Below are the code and all the weights of a small trained network. Each question names an input and a class and asks about switching units off, where a switched-off unit gives its printed mean instead of its output.

import numpy as np


def w(rows, s, z=0):
    codes = np.array(rows[::2]) - 128.0
    scale = np.full(codes.shape[1], s)
    scale[-1] = z or s
    return codes * scale


def f(y):
    return np.maximum(y, 0)


def log_softmax(a):
    a = a - a.max(-1, keepdims=True)
    return a - np.log(np.exp(a).sum(-1, keepdims=True))


def net(x, mask):
    res = np.array(x, float).reshape(1, 5) / 4 @ E
    y = f(res @ A[0][:, :-1].T + A[0][:, -1])
    res = res + np.where(mask, y, B[0][:, -1]) @ B[0][:, :-1]
    return log_softmax(res[-1] @ U[:, :-1].T + U[:, -1])


A, B = {}, {}
E = w([
[102,189,110,83,102,144,108,224,95,181],'x0',
[130,160,23,181,190,1,114,130,63,118],'x1',
[92,79,210,60,142,111,135,147,42,35],'x2',
[121,148,127,126,183,116,75,91,174,53],'x3',
[111,97,111,187,114,183,66,98,107,102],'x4',
],0.009)
A[0] = w([
[47,181,83,143,95,186,152,164,155,238,165],'n1',
[201,51,212,152,114,102,195,43,132,128,252],'n2',
[140,175,127,66,112,108,149,208,148,241,212],'n3',
[133,123,48,162,66,151,106,30,136,60,197],'n4',
[146,69,193,73,90,241,58,124,142,18,209],'n5',
[228,151,81,99,98,162,123,165,182,147,240],'n6',
[158,144,161,70,133,99,93,212,3,96,111],'n7',
[38,191,60,57,115,129,141,201,123,151,224],'n8',
[170,151,157,34,88,110,134,81,117,159,146],'n9',
[129,183,117,42,110,86,102,196,98,32,140],'n10',
[126,120,102,153,131,62,222,201,8,148,213],'n11',
[89,116,120,94,103,92,146,212,72,95,138],'n12',
[142,135,37,133,209,103,182,32,120,119,207],'n13',
],0.0073,0.0034)
B[0] = w([
[86,144,84,114,45,155,110,223,102,189,220],'n1',
[68,199,176,175,124,177,162,86,138,117,206],'n2',
[135,162,59,112,84,1,97,163,139,173,227],'n3',
[134,28,123,139,172,195,139,92,116,119,194],'n4',
[56,122,151,92,130,189,51,73,69,126,250],'n5',
[58,207,132,176,75,94,142,41,188,186,200],'n6',
[223,129,112,77,117,130,156,167,106,143,197],'n7',
[141,186,102,105,105,82,82,131,189,135,210],'n8',
[105,173,91,173,83,102,161,126,126,152,166],'n9',
[92,153,136,126,140,103,79,187,144,84,189],'n10',
[184,109,100,164,219,97,128,148,146,98,211],'n11',
[181,170,140,50,141,83,164,141,119,102,180],'n12',
[137,24,90,125,202,118,160,106,128,97,212],'n13',
],0.0084,0.011)
U = w([
[89,131,205,124,126,196,54,61,94,113,146],'0',
[161,85,144,232,233,113,170,37,204,76,253],'1',
[253,150,124,91,201,22,141,232,176,124,92],'2',
[220,152,211,136,71,172,199,167,49,53,65],'3',
[75,244,86,168,32,89,143,172,194,180,144],'4',
[185,47,64,201,146,155,143,186,106,129,54],'5',
],0.0075,0.003)

Each question gives the input, the list of numbers given to net, and the class t.
The units are the neurons (one row each of A and B). Each row of codes is followed by its name. A weight is (code - 128) times the scale printed after its matrix; where a second scale follows, it is the last column's (A, B and U).
mask holds one flag per neuron, in row order. A switched-off neuron (its flag False) gives its mean, the last column of its row in B, instead of its output. The means were averaged over made-up inputs and are rounded, as every weight is.
A unit's drop is (log p(t) with every unit on - log p(t) with that unit switched off) / (log p(t) with every unit on - log p(t) with every unit switched off).
The circuit of an input: a set's keep is (log p(t) with only the set's units on - log p(t) with every unit switched off) / (log p(t) with every unit on - log p(t) with every unit switched off). Starting from the 12 units with the biggest drops (on a tie, the unit counted first), units are removed one at a time, each time the one whose removal leaves the highest keep (on an exact tie, the one counted first), for as long as the keep stays at least 0.8.
circuit, biggest first: the units of the circuit, biggest drop first
unit that matters most: the unit with the biggest drop
top k neurons: the k neurons with the biggest drops, biggest first
drop when u is switched off: that unit's drop, to one decimal
input [-8,2,8,4,5], class 0: circuit, biggest first -> n5
input [6,-6,7,-8,0], class 2: circuit, biggest first -> n7, n3
input [5,6,-2,-7,8], class 2: circuit, biggest first -> n11, n5
input [-1,2,0,4,-4], class 1: circuit, biggest first -> n3, n1
input [-5,-7,-3,2,-4], class 0: top 2 neurons -> n5, n3
input [3,4,-2,-3,3], class 2: top 3 neurons -> n11, n2, n5
input [-6,-6,-5,2,-3], class 0: top 2 neurons -> n11, n5
input [6,3,0,-2,4], class 2: top 3 neurons -> n11, n2, n5
input [-6,8,2,1,-8], class 1: top 2 neurons -> n13, n3
input [1,6,0,5,4], class 1: top 2 neurons -> n1, n3
input [0,8,-2,-6,6], class 5: top 2 neurons -> n6, n2
input [-6,-8,-6,6,-6], class 0: top 2 neurons -> n5, n11
input [1,-1,0,-5,7], class 0: drop when n3 is switched off -> 0.4
input [-5,1,1,-6,-6], class 1: drop when n1 is switched off -> 0.3
input [0,4,-8,7,-6], class 1: unit that matters most -> n13
input [7,7,-3,0,-5], class 2: drop when n11 is switched off -> 0.5
input [-6,-5,2,3,-3], class 0: drop when n6 is switched off -> 0.0
